Below are the code and all the weights of a small trained network. Each question names an input and a class and asks about switching units off, where a switched-off unit gives its printed mean instead of its output.

import numpy as np


def w(rows, s, z=0):
    codes = np.array(rows[::2]) - 128.0
    scale = np.full(codes.shape[1], s)
    scale[-1] = z or s
    return codes * scale


def f(y):
    return y / 2 * (1 + np.tanh(0.7978845608 * (y + 0.044715 * y**3)))


def log_softmax(a):
    a = a - a.max(-1, keepdims=True)
    return a - np.log(np.exp(a).sum(-1, keepdims=True))


def net(x, mask):
    res = np.array(x, float).reshape(1, 4) / 4 @ E
    y = f(res @ A[0][:, :-1].T + A[0][:, -1])
    res = res + np.where(mask, y, B[0][:, -1]) @ B[0][:, :-1]
    return log_softmax(res[-1] @ U[:, :-1].T + U[:, -1])


A, B = {}, {}
E = w([
[154,158,99,191,98,93,23],'x0',
[104,128,11,171,110,147,188],'x1',
[92,141,59,76,191,122,67],'x2',
[139,139,128,126,131,135,130],'x3',
],0.011)
A[0] = w([
[165,188,112,158,133,27,118,74],'n1',
[31,92,87,180,57,244,108,70],'n2',
[107,100,157,106,193,156,229,35],'n3',
[106,160,62,118,233,89,46,147],'n4',
[176,114,195,244,1,141,172,154],'n5',
[61,104,190,84,185,230,168,43],'n6',
[155,185,110,191,116,87,82,4],'n7',
[149,188,62,234,130,215,167,80],'n8',
[149,90,118,43,122,208,190,73],'n9',
[48,152,67,211,124,100,208,13],'n10',
[147,160,249,60,67,52,57,127],'n11',
[148,144,122,182,67,120,74,69],'n12',
],0.0076,0.0034)
B[0] = w([
[163,159,150,174,84,38,111,149],'n1',
[187,112,148,104,135,177,51,165],'n2',
[75,223,82,209,57,110,98,195],'n3',
[63,175,163,177,196,226,221,210],'n4',
[108,116,254,116,230,177,174,254],'n5',
[54,217,130,126,75,110,130,187],'n6',
[95,180,132,155,79,80,61,158],'n7',
[103,82,85,87,85,212,57,194],'n8',
[101,247,156,144,117,56,51,188],'n9',
[107,148,148,108,124,191,87,188],'n10',
[87,78,88,81,75,211,63,217],'n11',
[76,241,213,201,100,102,169,165],'n12',
],0.0073,0.0091)
U = w([
[134,193,137,156,84,84,112,85],'0',
[140,126,132,118,132,139,130,250],'1',
[153,128,122,70,79,200,99,57],'2',
[136,150,161,134,211,149,157,73],'3',
[194,115,111,119,133,98,168,182],'4',
[185,68,102,121,108,8,129,72],'5',
],0.016,0.012)

Each question gives the input, the list of numbers given to net, and the class t.
The units are the neurons (one row each of A and B). Each row of codes is followed by its name. A weight is (code - 128) times the scale printed after its matrix; where a second scale follows, it is the last column's (A, B and U).
mask holds one flag per neuron, in row order. A switched-off neuron (its flag False) gives its mean, the last column of its row in B, instead of its output. The means were averaged over made-up inputs and are rounded, as every weight is.
A unit's drop is (log p(t) with every unit on - log p(t) with that unit switched off) / (log p(t) with every unit on - log p(t) with every unit switched off).
The circuit of an input: a set's keep is (log p(t) with only the set's units on - log p(t) with every unit switched off) / (log p(t) with every unit on - log p(t) with every unit switched off). Starting from all 12 units, units are removed one at a time, each time the one whose removal leaves the highest keep (on an exact tie, the one counted first), for as long as the keep stays at least 0.8.
circuit, biggest first: the units of the circuit, biggest drop first
top k neurons: the k neurons with the biggest drops, biggest first
drop when u is switched off: that unit's drop, to one decimal
input [5,6,-3,-1], class 2: circuit, biggest first => [n8]
input [-6,-4,-4,0], class 0: circuit, biggest first => [n3 n6]
input [3,-7,-8,-6], class 3: top 2 neurons => [n5 n8]
input [-4,-4,1,-2], class 0: circuit, biggest first => [n5 n6]
input [-7,8,7,-2], class 2: circuit, biggest first => [n10 n5]
input [2,0,5,0], class 3: top 3 neurons => [n4 n11 n8]
input [-4,8,-3,-4], class 2: top 3 neurons => [n8 n10 n2]
input [3,-5,7,-4], class 3: top 2 neurons => [n4 n8]
input [-5,8,5,0], class 2: circuit, biggest first => [n8 n10]
input [-6,6,3,2], class 0: circuit, biggest first => [n9 n3]
input [-4,3,-2,-1], class 0: top 3 neurons => [n3 n9 n11]
input [4,-6,-7,0], class 3: top 2 neurons => [n5 n8]
input [-5,-5,-5,-3], class 0: top 3 neurons => [n3 n6 n9]
input [3,0,-4,-3], class 3: top 2 neurons => [n5 n3]
input [-1,-8,-3,-3], class 2: top neuron => [n11]
input [0,-2,-6,1], class 3: top 2 neurons => [n5 n8]
input [-8,7,0,-2], class 0: top 2 neurons => [n9 n3]
input [-8,8,1,4], class 0: top 2 neurons => [n9 n3]
input [1,-8,6,1], class 2: top 2 neurons => [n11 n5]
input [-1,0,2,3], class 4: top neuron => [n5]
input [0,8,-1,1], class 2: drop when n8 is switched off => 0.2
input [1,0,4,0], class 3: drop when n4 is switched off => 0.8
input [-1,-8,0,3], class 2: drop when n11 is switched off => 0.6
input [4,3,-8,7], class 3: drop when n5 is switched off => 1.0
